Here is a tiny trained network, its code and every weight. The questions are about switching its units off for an input and a class, where a switched-off unit gives its printed mean instead of its output.

import numpy as np


def w(rows, s, z=0):
    codes = np.array(rows[::2]) - 128.0
    scale = np.full(codes.shape[1], s)
    scale[-1] = z or s
    return codes * scale


def norm(h):
    return h / np.sqrt((h * h).mean(-1, keepdims=True) + 1e-5)


def f(y):
    return y / 2 * (1 + np.tanh(0.7978845608 * (y + 0.044715 * y**3)))


def log_softmax(a):
    a = a - a.max(-1, keepdims=True)
    return a - np.log(np.exp(a).sum(-1, keepdims=True))


def net(x, mask):
    res = np.array(x, float).reshape(1, 8) / 4 @ E
    u = 0
    for l in range(2):
        y = f(norm(res) @ A[l][:, :-1].T + A[l][:, -1])
        res = res + np.where(mask[u : u + 5], y, B[l][:, -1]) @ B[l][:, :-1]
        u += 5
    return log_softmax(norm(res)[-1] @ U[:, :-1].T + U[:, -1])


A, B = {}, {}
E = w([
[139,160,106,134,109,123,82,99,136,111,113],'x0',
[116,156,59,107,173,118,175,58,182,181,63],'x1',
[205,126,100,96,188,95,155,139,158,161,147],'x2',
[237,152,146,2,192,84,152,199,116,137,186],'x3',
[94,149,97,149,104,166,177,67,127,145,114],'x4',
[147,51,96,167,107,147,55,69,140,185,242],'x5',
[113,200,124,60,147,45,46,141,180,150,130],'x6',
[120,110,35,185,138,26,100,121,222,121,118],'x7',
],0.0063)
A[0] = w([
[194,45,80,173,207,126,205,81,124,202,185,32],'L0N1',
[101,132,119,156,94,92,93,108,78,168,94,173],'L0N2',
[159,180,98,123,104,142,216,161,139,230,90,163],'L0N3',
[134,159,120,149,166,24,174,165,254,108,67,4],'L0N4',
[192,106,83,157,180,165,174,92,173,216,175,18],'L0N5',
],0.0059,0.0034)
B[0] = w([
[142,76,102,29,57,154,126,76,154,94,149,241],'L0N1',
[195,103,141,187,254,128,216,130,199,145,98,183],'L0N2',
[99,112,118,55,129,164,56,119,128,122,79,242],'L0N3',
[134,156,65,153,151,47,91,131,65,24,74,251],'L0N4',
[136,26,53,122,72,103,224,144,85,120,185,201],'L0N5',
],0.0084,0.0032)
A[1] = w([
[182,145,140,87,133,91,42,208,118,165,222,3],'L1N1',
[125,86,178,160,82,224,139,184,36,91,124,3],'L1N2',
[119,82,254,178,84,199,176,162,69,34,116,21],'L1N3',
[178,127,188,38,152,83,116,137,133,100,137,116],'L1N4',
[124,74,102,235,122,150,101,60,155,158,115,31],'L1N5',
],0.0075,0.0026)
B[1] = w([
[182,136,158,178,120,78,194,146,87,204,161,222],'L1N1',
[139,127,114,93,205,166,115,186,169,6,167,227],'L1N2',
[160,170,191,101,195,167,117,165,163,85,169,254],'L1N3',
[118,115,122,220,113,119,144,119,120,162,130,232],'L1N4',
[41,128,147,145,61,120,56,115,185,156,175,225],'L1N5',
],0.011,0.0051)
U = w([
[122,204,160,71,130,195,157,92,77,181,36,2],'0',
[48,127,141,209,35,139,56,76,207,151,160,48],'1',
[140,167,50,154,155,9,102,147,118,41,55,221],'2',
[219,149,176,179,102,45,171,174,59,231,184,50],'3',
[175,28,57,55,45,150,165,78,119,130,183,250],'4',
[153,164,201,126,195,201,130,182,152,20,181,179],'5',
],0.014,0.0012)

Each question gives the input, the list of numbers given to net, and the class t.
The units are the neurons (one row each of A and B). Each row of codes is followed by its name. A weight is (code - 128) times the scale printed after its matrix; where a second scale follows, it is the last column's (A, B and U).
mask holds one flag per neuron, layer by layer. A switched-off neuron (its flag False) gives its mean, the last column of its row in B, instead of its output. The means were averaged over made-up inputs and are rounded, as every weight is.
A unit's drop is (log p(t) with every unit on - log p(t) with that unit switched off) / (log p(t) with every unit on - log p(t) with every unit switched off).
The circuit of an input: a set's keep is (log p(t) with only the set's units on - log p(t) with every unit switched off) / (log p(t) with every unit on - log p(t) with every unit switched off). Starting from all 10 units, units are removed one at a time, each time the one whose removal leaves the highest keep (on an exact tie, the one counted first), for as long as the keep stays at least 0.8.
units of the circuit, in order: the units of the circuit, biggest drop first
k most important neurons: the k neurons with the biggest drops, biggest first
top k neurons in layer l: the k neurons of layer l with the biggest drops, biggest first
drop when u is switched off: that unit's drop, to one decimal
input [-6,-3,3,3,4,-1,-3,7], class 4: units of the circuit, in order : [L0N1]
input [-1,-7,-3,4,5,2,8,-8], class 3: top 2 neurons in layer 1 : [L1N1 L1N4]
input [-7,0,7,-8,-2,8,-1,-1], class 4: 2 most important neurons : [L0N1 L0N5]
input [-4,2,-5,-4,0,7,2,-7], class 5: 2 most important neurons : [L1N2 L1N3]
input [5,-7,-4,-5,-5,0,-7,6], class 5: 2 most important neurons : [L1N3 L1N2]
input [2,4,7,6,-4,-5,-8,2], class 4: units of the circuit, in order : [L0N1 L1N3]
input [-4,-6,-3,2,-7,-8,6,-3], class 3: units of the circuit, in order : [L1N1 L1N4]
input [5,1,-4,-2,4,-1,5,-4], class 0: top 2 neurons in layer 1 : [L1N4 L1N5]
input [-7,-3,5,1,-6,-3,8,3], class 3: 3 most important neurons : [L1N1 L1N2 L1N4]
input [5,6,2,7,1,-1,7,-2], class 3: top 3 neurons in layer 1 : [L1N1 L1N4 L1N2]
input [-6,1,6,-4,6,2,2,7], class 4: drop when L0N5 is switched off : 0.6
input [8,-5,-1,3,-4,1,-1,-1], class 3: drop when L1N1 is switched off : 1.2
input [-5,-1,-3,5,6,4,-2,-1], class 4: drop when L0N1 is switched off : 0.8
input [5,8,-1,-3,-7,-1,-6,0], class 1: units of the circuit, in order : [L1N5]
